Below is a small trained network, with its code and all its weights. Each question gives an input and a target symbol and asks what happens when units are switched off, that is, made to give their printed mean instead of their output.

import numpy as np


def w(rows, s, z=0):
    codes = np.array(rows[::2]) - 128.0
    scale = np.full(codes.shape[1], s)
    scale[-1] = z or s
    return codes * scale


def f(y):
    return np.maximum(y, 0)


def softmax(a):
    e = np.exp(a - a.max(-1, keepdims=True))
    return e / e.sum(-1, keepdims=True)


def log_softmax(a):
    a = a - a.max(-1, keepdims=True)
    return a - np.log(np.exp(a).sum(-1, keepdims=True))


def net(x, mask):
    ids = ['ΓΘΨβμτ'.index(c) for c in x.split()]
    T = len(ids)
    res = E[ids] + P[:T]
    q, k, v = (res @ M[0].T for M in (Q, K, V))
    z = softmax(np.where(np.tri(T) > 0, q @ k.T / 4**0.5, -1e9)) @ v
    res = res + np.where(mask[0], z, O[0][:, -1]) @ O[0][:, :-1]
    y = f(res @ A[0][:, :-1].T + A[0][:, -1])
    res = res + np.where(mask[1:25], y, B[0][:, -1]) @ B[0][:, :-1]
    return log_softmax(res[-1] @ U[:, :-1].T + U[:, -1])


Q, K, V, O, A, B = {}, {}, {}, {}, {}, {}
E = w([
[86,206,122,174,98,245,31],'Γ',
[210,148,82,153,110,88,64],'Θ',
[66,98,131,184,155,105,140],'Ψ',
[138,62,92,64,200,137,1],'β',
[75,93,128,95,60,114,98],'μ',
[81,118,181,38,198,124,116],'τ',
],0.011)
P = w([
[168,140,206,169,129,139,92],'0',
[160,143,155,152,127,153,121],'1',
[130,142,125,140,132,147,123],'2',
[115,160,118,126,125,144,140],'3',
[106,184,106,129,119,141,160],'4',
[100,225,102,122,112,132,177],'5',
[106,253,119,125,100,110,196],'6',
],0.0078)
Q[0] = w([
[128,126,202,194,136,233,182],'head 1',
[190,99,197,102,24,239,111],'head 1',
[152,127,136,179,211,128,98],'head 1',
[22,185,178,241,80,166,10],'head 1',
],0.011)
K[0] = w([
[78,165,135,44,78,19,82],'head 1',
[108,87,117,228,230,59,161],'head 1',
[180,27,162,88,9,155,125],'head 1',
[197,222,37,20,185,127,143],'head 1',
],0.013)
V[0] = w([
[211,24,245,128,152,53,147],'head 1',
[87,155,180,74,148,244,144],'head 1',
[64,20,132,149,60,73,153],'head 1',
[170,194,227,189,81,140,166],'head 1',
],0.011)
O[0] = w([
[153,250,149,90,107,103,190,81],'head 1',
[70,131,188,183,104,172,49,202],'head 1',
[219,53,217,165,78,98,168,4],'head 1',
[142,104,129,146,157,254,168,93],'head 1',
],0.0097,0.0027)
A[0] = w([
[135,77,174,104,187,92,179,94],'neuron 1',
[169,94,155,58,134,72,186,94],'neuron 2',
[205,144,158,136,182,171,48,53],'neuron 3',
[113,208,178,145,138,102,223,63],'neuron 4',
[201,186,96,199,69,78,130,30],'neuron 5',
[164,61,131,62,146,178,119,59],'neuron 6',
[193,91,128,201,99,102,45,48],'neuron 7',
[193,109,98,65,123,111,113,105],'neuron 8',
[149,63,133,170,173,155,191,57],'neuron 9',
[87,81,141,166,125,119,121,110],'neuron 10',
[95,136,116,95,126,94,226,92],'neuron 11',
[128,127,88,143,93,19,152,15],'neuron 12',
[124,61,108,111,113,112,87,95],'neuron 13',
[44,78,157,90,140,167,160,2],'neuron 14',
[129,61,144,92,62,140,160,126],'neuron 15',
[166,71,182,128,165,109,80,100],'neuron 16',
[154,80,131,153,152,196,92,40],'neuron 17',
[155,212,162,99,48,119,200,61],'neuron 18',
[59,66,88,90,143,90,165,32],'neuron 19',
[182,120,181,95,180,184,117,123],'neuron 20',
[169,100,36,182,91,101,143,30],'neuron 21',
[124,104,55,186,84,190,153,61],'neuron 22',
[110,163,134,148,80,85,251,143],'neuron 23',
[100,112,172,116,144,212,104,61],'neuron 24',
],0.016,0.0072)
B[0] = w([
[79,170,149,102,36,98,154,149],'neuron 1',
[70,128,69,82,189,115,72,148],'neuron 2',
[158,186,72,81,135,192,132,201],'neuron 3',
[157,251,145,175,171,46,110,197],'neuron 4',
[96,122,91,109,163,13,214,159],'neuron 5',
[151,206,115,132,127,166,79,152],'neuron 6',
[150,73,67,96,104,184,175,164],'neuron 7',
[165,124,152,166,96,157,179,166],'neuron 8',
[155,87,96,167,254,143,97,156],'neuron 9',
[82,123,124,75,126,112,88,222],'neuron 10',
[95,45,111,137,145,83,127,171],'neuron 11',
[173,137,134,146,149,218,101,173],'neuron 12',
[114,179,181,156,127,89,128,193],'neuron 13',
[192,144,140,159,106,239,88,196],'neuron 14',
[149,194,154,165,126,95,135,157],'neuron 15',
[130,70,170,160,156,150,90,161],'neuron 16',
[102,173,117,149,169,37,163,222],'neuron 17',
[85,5,90,99,140,200,92,189],'neuron 18',
[141,184,53,67,121,124,181,176],'neuron 19',
[97,161,73,95,107,114,138,175],'neuron 20',
[111,144,183,138,85,161,67,139],'neuron 21',
[211,135,137,149,169,177,128,202],'neuron 22',
[175,107,220,155,37,151,160,220],'neuron 23',
[100,22,166,138,95,66,159,254],'neuron 24',
],0.023,0.0073)
U = w([
[2,202,118,6,105,59,56,139],'Γ',
[129,145,84,46,94,93,221,103],'Θ',
[198,228,102,53,138,229,67,170],'Ψ',
[113,122,128,99,164,131,87,1],'β',
[70,72,179,47,20,187,85,179],'μ',
[162,197,209,140,71,78,136,144],'τ',
],0.0036,0.0051)

Each question gives the input, a string of symbols that net reads in full, and the target symbol t.
The units are the heads (4 rows each of Q, K, V and O) and the neurons (one row each of A and B). Each row of codes is followed by its name. A weight is (code - 128) times the scale printed after its matrix; where a second scale follows, it is the last column's (O, A, B and U).
mask holds one flag per unit, heads first, then neurons. A switched-off unit (its flag False) gives its mean, the last column of its rows in O or B, instead of its output. The means were averaged over made-up inputs and are rounded, as every weight is.
A unit's drop is (log p(t) with every unit on - log p(t) with that unit switched off) / (log p(t) with every unit on - log p(t) with every unit switched off).
The circuit of an input: a set's keep is (log p(t) with only the set's units on - log p(t) with every unit switched off) / (log p(t) with every unit on - log p(t) with every unit switched off). Starting from the 12 units with the biggest drops (on a tie, the unit counted first), units are removed one at a time, each time the one whose removal leaves the highest keep (on an exact tie, the one counted first), for as long as the keep stays at least 0.8.
units of the circuit, in order: the units of the circuit, biggest drop first
most important unit: the unit with the biggest drop
top k neurons: the k neurons with the biggest drops, biggest first
drop of u: that unit's drop, to one decimal
input Ψ Θ Ψ, target Θ: top 3 neurons	neuron 19; neuron 11; neuron 14
input Ψ μ Ψ, target μ: units of the circuit, in order	neuron 4; neuron 17
input Ψ τ μ μ Ψ Γ, target μ: units of the circuit, in order	neuron 24; head 1
input Ψ Ψ β, target Ψ: units of the circuit, in order	neuron 3
input Ψ μ β Θ μ Θ μ, target Θ: units of the circuit, in order	head 1; neuron 19
input μ Ψ Ψ μ Ψ μ, target τ: units of the circuit, in order	head 1; neuron 15
input Ψ τ Ψ Ψ Ψ μ Ψ, target μ: units of the circuit, in order	head 1; neuron 4
input Θ Ψ τ Ψ Ψ, target τ: units of the circuit, in order	head 1; neuron 4; neuron 23
input β Γ β τ, target μ: units of the circuit, in order	neuron 24; head 1
input Ψ β Ψ β Ψ, target Ψ: top 4 neurons	neuron 12; neuron 24; neuron 19; neuron 17
input Ψ Ψ Ψ τ Θ τ Ψ, target Γ: top 4 neurons	neuron 23; neuron 22; neuron 10; neuron 12
input Θ Θ Ψ Γ μ, target Ψ: units of the circuit, in order	head 1; neuron 14; neuron 22
input τ μ Ψ Γ, target μ: units of the circuit, in order	neuron 24; neuron 4
input β Ψ μ μ μ, target μ: units of the circuit, in order	head 1; neuron 18; neuron 23
input μ Γ Ψ, target β: top neuron	neuron 9
input Ψ Γ β, target Γ: units of the circuit, in order	neuron 17; head 1
input Ψ μ Ψ Γ β τ, target μ: units of the circuit, in order	head 1; neuron 24
input Γ μ Ψ Θ, target Ψ: units of the circuit, in order	head 1; neuron 3
input μ Ψ Ψ Ψ μ, target τ: units of the circuit, in order	neuron 15; head 1
input Ψ τ Ψ, target Γ: most important unit	neuron 23
input Ψ Ψ Ψ Γ β μ, target Γ: top 2 neurons	neuron 23; neuron 10
input Ψ β μ τ μ Θ, target Θ: top 2 neurons	neuron 5; neuron 7
input Ψ τ Γ Θ Ψ Ψ, target Ψ: top 2 neurons	neuron 14; neuron 22
input Ψ μ μ β Γ Θ, target Ψ: top 4 neurons	neuron 22; neuron 24; neuron 7; neuron 3
input μ Ψ Ψ, target τ: top 2 neurons	neuron 23; neuron 4
input μ μ Ψ τ τ, target Γ: top 2 neurons	neuron 23; neuron 2
input μ Θ τ Ψ β, target Ψ: top 3 neurons	neuron 24; neuron 6; neuron 17
input Ψ Ψ μ μ Γ Ψ Ψ, target β: top neuron	neuron 17
input Ψ Ψ τ, target Γ: drop of head 1	1.0
